Below are the code and all the weights of a small trained network. Each question names an input and a class and asks about switching units off, where a switched-off unit gives its printed mean instead of its output.

import numpy as np


def w(rows, s, z=0):
    codes = np.array(rows[::2]) - 128.0
    scale = np.full(codes.shape[1], s)
    scale[-1] = z or s
    return codes * scale


def norm(h):
    return h / np.sqrt((h * h).mean(-1, keepdims=True) + 1e-5)


def f(y):
    return np.maximum(y, 0)


def log_softmax(a):
    a = a - a.max(-1, keepdims=True)
    return a - np.log(np.exp(a).sum(-1, keepdims=True))


def net(x, mask):
    res = np.array(x, float).reshape(1, 6) / 4 @ E
    u = 0
    for l in range(3):
        y = f(norm(res) @ A[l][:, :-1].T + A[l][:, -1])
        res = res + np.where(mask[u : u + 13], y, B[l][:, -1]) @ B[l][:, :-1]
        u += 13
    return log_softmax(norm(res)[-1] @ U[:, :-1].T + U[:, -1])


A, B = {}, {}
E = w([
[116,148,2,161,193,176,23,167,170,122,79],'x0',
[176,203,167,197,137,43,66,93,178,208,101],'x1',
[28,190,119,131,146,55,149,103,83,57,108],'x2',
[26,106,165,201,74,137,143,178,204,167,144],'x3',
[128,133,131,117,128,128,128,127,131,128,128],'x4',
[169,214,148,158,61,196,154,120,157,74,96],'x5',
],0.0056)
A[0] = w([
[184,61,187,116,51,195,110,87,173,213,124,64],'L0N0',
[8,147,180,201,75,157,180,189,190,156,146,96],'L0N1',
[169,183,154,157,89,152,201,93,168,80,165,50],'L0N2',
[132,196,126,169,169,238,194,94,214,101,73,30],'L0N3',
[254,120,82,115,143,207,138,64,105,192,178,103],'L0N4',
[174,91,188,140,151,209,76,133,99,144,171,3],'L0N5',
[153,149,105,107,179,105,147,82,60,94,126,57],'L0N6',
[190,191,148,64,88,142,117,146,149,64,100,154],'L0N7',
[119,152,109,138,121,74,142,79,82,74,104,77],'L0N8',
[200,162,181,157,174,93,160,90,212,143,100,112],'L0N9',
[184,246,135,113,59,212,206,149,189,95,94,68],'L0N10',
[180,116,247,120,107,92,177,125,74,125,133,39],'L0N11',
[198,147,176,194,102,77,110,109,86,214,133,93],'L0N12',
],0.0054,0.0035)
B[0] = w([
[121,168,207,148,208,123,115,199,159,97,191,191],'L0N0',
[220,115,169,82,95,109,97,103,164,65,57,254],'L0N1',
[89,115,127,165,181,143,139,141,88,177,93,176],'L0N2',
[134,160,102,183,125,155,169,152,73,159,80,176],'L0N3',
[117,150,162,142,132,71,91,201,172,39,140,196],'L0N4',
[92,147,153,137,128,118,121,192,148,125,215,145],'L0N5',
[200,114,169,173,90,92,77,113,210,94,123,169],'L0N6',
[200,60,72,158,159,108,139,136,111,127,82,190],'L0N7',
[122,148,153,116,140,93,106,199,134,66,120,166],'L0N8',
[149,157,94,107,96,139,172,87,134,131,148,185],'L0N9',
[170,67,105,168,117,113,251,114,65,151,112,212],'L0N10',
[86,178,180,98,82,193,1,118,26,162,138,188],'L0N11',
[132,142,55,92,178,113,149,66,190,158,122,186],'L0N12',
],0.007,0.0058)
A[1] = w([
[184,65,157,160,39,116,119,215,224,154,123,31],'L1N0',
[134,150,107,102,232,250,125,167,153,151,128,87],'L1N1',
[156,91,126,105,146,169,162,159,82,32,138,105],'L1N2',
[47,224,149,123,162,49,188,109,61,24,66,102],'L1N3',
[76,168,133,138,120,159,122,134,126,188,192,3],'L1N4',
[79,77,116,78,144,183,182,139,106,112,148,105],'L1N5',
[125,141,146,136,135,95,86,16,129,198,100,23],'L1N6',
[50,94,84,20,169,63,101,182,141,139,180,140],'L1N7',
[207,109,97,116,147,170,140,116,154,124,191,58],'L1N8',
[144,52,140,90,75,253,158,113,136,83,202,99],'L1N9',
[107,158,198,48,95,164,148,50,107,161,195,45],'L1N10',
[78,40,153,116,203,60,144,140,94,208,173,35],'L1N11',
[155,24,185,70,154,77,69,100,177,116,103,74],'L1N12',
],0.0065,0.0027)
B[1] = w([
[138,111,144,122,121,59,87,110,133,59,126,218],'L1N0',
[96,157,169,172,145,139,116,177,103,166,104,182],'L1N1',
[125,151,157,82,126,138,138,45,196,179,144,241],'L1N2',
[163,132,163,153,216,77,125,233,197,118,186,253],'L1N3',
[173,158,114,121,172,127,169,134,141,80,130,130],'L1N4',
[181,146,112,140,168,147,159,81,187,106,131,182],'L1N5',
[117,102,94,82,133,171,148,153,174,142,149,173],'L1N6',
[157,101,128,188,138,125,175,144,160,149,86,223],'L1N7',
[122,138,164,128,143,82,114,160,170,81,162,163],'L1N8',
[138,178,96,82,170,103,131,117,196,174,133,210],'L1N9',
[1,164,110,117,99,193,130,110,75,144,140,172],'L1N10',
[182,94,38,197,131,132,172,117,81,115,173,170],'L1N11',
[166,72,89,173,51,96,146,114,62,130,96,226],'L1N12',
],0.0081,0.0056)
A[2] = w([
[110,189,101,174,145,147,71,141,121,183,119,4],'L2N0',
[125,38,203,135,149,114,56,31,159,20,70,111],'L2N1',
[145,48,38,157,161,80,87,123,30,132,224,107],'L2N2',
[87,70,209,68,106,161,139,116,64,142,193,109],'L2N3',
[205,199,234,162,115,197,185,200,81,89,74,181],'L2N4',
[40,108,81,200,213,250,48,119,127,122,52,62],'L2N5',
[213,108,68,194,130,138,43,133,157,83,46,125],'L2N6',
[149,100,182,155,114,180,67,214,149,178,234,177],'L2N7',
[183,206,102,198,165,79,71,26,211,222,117,151],'L2N8',
[87,129,88,117,165,136,70,254,111,123,70,162],'L2N9',
[209,207,112,54,203,106,90,97,23,99,101,121],'L2N10',
[78,154,199,127,100,140,176,129,38,172,119,70],'L2N11',
[74,100,172,57,120,197,204,134,88,125,106,54],'L2N12',
],0.0063,0.0029)
B[2] = w([
[95,126,84,107,156,180,153,121,112,155,155,140],'L2N0',
[172,170,122,1,83,143,83,163,155,144,61,185],'L2N1',
[157,107,126,212,87,177,154,100,67,113,42,171],'L2N2',
[70,189,140,189,120,147,79,118,133,117,145,157],'L2N3',
[91,47,65,186,133,85,81,115,76,137,115,227],'L2N4',
[37,178,124,131,81,132,87,84,67,190,155,162],'L2N5',
[62,120,183,99,96,118,118,88,60,132,170,253],'L2N6',
[85,171,134,161,187,49,112,186,93,81,133,175],'L2N7',
[120,129,100,55,148,206,188,132,175,105,129,244],'L2N8',
[113,165,202,156,94,96,156,135,81,192,181,183],'L2N9',
[115,82,179,101,53,165,82,144,144,140,110,171],'L2N10',
[98,172,86,117,112,155,89,134,68,175,170,149],'L2N11',
[129,179,61,128,138,167,78,86,143,164,77,146],'L2N12',
],0.008,0.0082)
U = w([
[173,130,227,223,204,11,96,254,164,33,211,35],'0',
[53,185,149,144,104,179,72,91,22,180,188,252],'1',
[217,28,38,226,120,123,207,97,42,127,61,46],'2',
[168,172,58,42,223,197,189,87,253,135,160,104],'3',
[186,80,192,104,64,89,62,118,131,51,95,190],'4',
],0.0084,0.0023)

Each question gives the input, the list of numbers given to net, and the class t.
The units are the neurons (one row each of A and B). Each row of codes is followed by its name. A weight is (code - 128) times the scale printed after its matrix; where a second scale follows, it is the last column's (A, B and U).
mask holds one flag per neuron, layer by layer. A switched-off neuron (its flag False) gives its mean, the last column of its row in B, instead of its output. The means were averaged over made-up inputs and are rounded, as every weight is.
A unit's drop is (log p(t) with every unit on - log p(t) with that unit switched off) / (log p(t) with every unit on - log p(t) with every unit switched off).
The circuit of an input: a set's keep is (log p(t) with only the set's units on - log p(t) with every unit switched off) / (log p(t) with every unit on - log p(t) with every unit switched off). Starting from the 12 units with the biggest drops (on a tie, the unit counted first), units are removed one at a time, each time the one whose removal leaves the highest keep (on an exact tie, the one counted first), for as long as the keep stays at least 0.8.
units of the circuit, in order: the units of the circuit, biggest drop first
most important unit: the unit with the biggest drop
top k neurons: the k neurons with the biggest drops, biggest first
top k neurons in layer l: the k neurons of layer l with the biggest drops, biggest first
input [3,0,7,-6,6,5], class 0: top neuron : [L1N3]
input [7,7,1,-6,-5,3], class 1: top 2 neurons : [L2N6 L1N2]
input [-5,6,-3,8,-2,-4], class 4: units of the circuit, in order : [L0N1 L1N3]
input [4,3,-5,-7,0,-4], class 4: top 2 neurons in layer 0 : [L0N4 L0N0]
input [3,-8,7,0,8,-4], class 3: top 2 neurons in layer 0 : [L0N4 L0N0]
input [6,1,-6,-4,3,1], class 0: top 2 neurons : [L0N4 L0N1]
input [-6,8,8,-6,5,6], class 0: top 3 neurons in layer 1 : [L1N3 L1N2 L1N9]
input [-8,-1,-7,-3,1,7], class 1: units of the circuit, in order : [L0N11 L1N10]
input [-7,7,4,-3,-7,4], class 1: top 4 neurons in layer 0 : [L0N11 L0N1 L0N4 L0N10]
input [-8,-5,-8,-3,8,4], class 0: top 3 neurons in layer 2 : [L2N7 L2N6 L2N5]
input [2,7,-1,-1,5,-8], class 2: top 3 neurons : [L1N11 L2N2 L1N2]
input [0,6,-3,4,5,-7], class 2: top 3 neurons : [L1N11 L1N12 L2N2]
input [8,6,-7,4,-6,-6], class 1: top 3 neurons : [L1N3 L2N5 L2N6]
input [5,-6,-4,1,-5,7], class 2: most important unit : L0N10
input [4,-7,1,-3,7,-6], class 3: top 2 neurons : [L1N2 L1N5]
input [-8,0,1,6,8,-2], class 1: top 2 neurons : [L0N11 L1N10]
input [4,-4,3,-6,-6,-5], class 4: units of the circuit, in order : [L0N6 L2N1]
input [-8,-7,-8,2,-4,3], class 0: top 2 neurons : [L0N0 L2N7]
input [-4,-2,-2,6,-4,6], class 2: top 4 neurons : [L0N10 L2N4 L0N2 L0N3]
input [-6,-8,1,-2,3,0], class 3: most important unit : L1N9
input [0,8,6,-2,6,4], class 3: top 2 neurons : [L0N12 L2N8]
input [-5,-8,0,5,-1,-7], class 3: top 4 neurons : [L1N9 L1N5 L1N2 L2N4]
input [7,1,-6,-8,-7,-3], class 4: top 3 neurons in layer 1 : [L1N3 L1N10 L1N8]
input [1,-2,-5,4,6,2], class 0: top 3 neurons : [L0N0 L0N5 L2N7]
input [-6,0,6,-2,-6,7], class 2: top 4 neurons in layer 0 : [L0N10 L0N4 L0N7 L0N0]
input [0,3,-1,8,1,6], class 4: top 3 neurons : [L0N1 L1N0 L2N1]
input [4,1,4,8,-6,-2], class 4: most important unit : L0N1
